Below are the code and all the weights of a small trained network. Each question names an input and a class and asks about switching units off, where a switched-off unit gives its printed mean instead of its output.

import numpy as np


def w(rows, s, z=0):
    codes = np.array(rows[::2]) - 128.0
    scale = np.full(codes.shape[1], s)
    scale[-1] = z or s
    return codes * scale


def f(y):
    return np.maximum(y, 0)


def log_softmax(a):
    a = a - a.max(-1, keepdims=True)
    return a - np.log(np.exp(a).sum(-1, keepdims=True))


def net(x, mask):
    res = np.array(x, float).reshape(1, 4) / 4 @ E
    y = f(res @ A[0][:, :-1].T + A[0][:, -1])
    res = res + np.where(mask, y, B[0][:, -1]) @ B[0][:, :-1]
    return log_softmax(res[-1] @ U[:, :-1].T + U[:, -1])


A, B = {}, {}
E = w([
[114,98,129,114,89,159,188,131,253],'x0',
[108,195,148,95,144,125,112,229,112],'x1',
[124,179,89,54,164,134,205,106,65],'x2',
[88,79,88,40,139,62,152,127,96],'x3',
],0.0059)
A[0] = w([
[116,84,109,67,132,105,204,119,114,188],'neuron 0',
[128,208,131,136,134,136,127,141,69,225],'neuron 1',
[129,121,143,164,114,137,91,164,253,252],'neuron 2',
[117,98,135,112,135,104,57,169,83,101],'neuron 3',
[127,99,141,141,127,141,108,108,133,141],'neuron 4',
[140,60,128,164,122,138,80,82,145,140],'neuron 5',
[146,122,120,158,130,143,151,56,124,137],'neuron 6',
],0.022,0.0027)
B[0] = w([
[110,84,128,53,130,146,200,125,209,207],'neuron 0',
[157,230,131,99,184,160,130,111,105,204],'neuron 1',
[118,64,169,134,112,185,157,162,249,249],'neuron 2',
[129,96,132,107,105,117,71,153,25,194],'neuron 3',
[128,115,103,161,118,117,126,98,136,156],'neuron 4',
[118,135,86,226,134,76,136,75,146,193],'neuron 5',
[108,62,144,161,112,134,98,162,169,170],'neuron 6',
],0.018,0.014)
U = w([
[153,126,190,147,98,173,51,205,86,46],'0',
[97,89,96,169,90,81,160,97,161,3],'1',
[139,129,101,214,108,89,58,96,98,164],'2',
[136,152,87,66,130,56,89,133,2,120],'3',
[96,60,172,95,104,206,202,169,216,181],'4',
[188,250,137,83,181,182,143,118,84,163],'5',
],0.0052,0.0031)

Each question gives the input, the list of numbers given to net, and the class t.
The units are the neurons (one row each of A and B). Each row of codes is followed by its name. A weight is (code - 128) times the scale printed after its matrix; where a second scale follows, it is the last column's (A, B and U).
mask holds one flag per neuron, in row order. A switched-off neuron (its flag False) gives its mean, the last column of its row in B, instead of its output. The means were averaged over made-up inputs and are rounded, as every weight is.
A unit's drop is (log p(t) with every unit on - log p(t) with that unit switched off) / (log p(t) with every unit on - log p(t) with every unit switched off).
The circuit of an input: a set's keep is (log p(t) with only the set's units on - log p(t) with every unit switched off) / (log p(t) with every unit on - log p(t) with every unit switched off). Starting from all 7 units, units are removed one at a time, each time the one whose removal leaves the highest keep (on an exact tie, the one counted first), for as long as the keep stays at least 0.8.
circuit, biggest first: the units of the circuit, biggest drop first
most important unit: the unit with the biggest drop
k most important neurons: the k neurons with the biggest drops, biggest first
drop of u: that unit's drop, to one decimal
input [-5,8,-8,-8], class 0: circuit, biggest first => [neuron 3]
input [1,-3,5,-6], class 0: circuit, biggest first => [neuron 2; neuron 0; neuron 6]
input [-5,-7,4,-1], class 1: 2 most important neurons => [neuron 2; neuron 6]
input [-2,0,3,3], class 5: 2 most important neurons => [neuron 2; neuron 6]
input [-7,-6,-2,7], class 1: circuit, biggest first => [neuron 0; neuron 5; neuron 2]
input [-1,-5,1,1], class 1: circuit, biggest first => [neuron 2; neuron 1]
input [-6,-5,2,-6], class 2: circuit, biggest first => [neuron 2; neuron 0]
input [1,6,5,4], class 5: 3 most important neurons => [neuron 2; neuron 1; neuron 6]
input [-1,7,-4,6], class 3: 2 most important neurons => [neuron 2; neuron 3]
input [-6,1,7,6], class 5: 2 most important neurons => [neuron 1; neuron 2]
input [0,-8,-2,-4], class 1: 2 most important neurons => [neuron 5; neuron 0]
input [-8,6,-5,-3], class 3: 3 most important neurons => [neuron 3; neuron 2; neuron 0]
input [-7,8,-6,1], class 3: 2 most important neurons => [neuron 3; neuron 2]
input [-2,-4,-6,1], class 1: most important unit => neuron 5
input [-8,-2,5,7], class 5: 3 most important neurons => [neuron 2; neuron 1; neuron 0]
input [1,3,8,1], class 5: drop of neuron 2 => 1.1
input [-4,-8,2,-6], class 2: drop of neuron 0 => 0.2
input [-8,-3,-8,4], class 2: drop of neuron 5 => 0.4
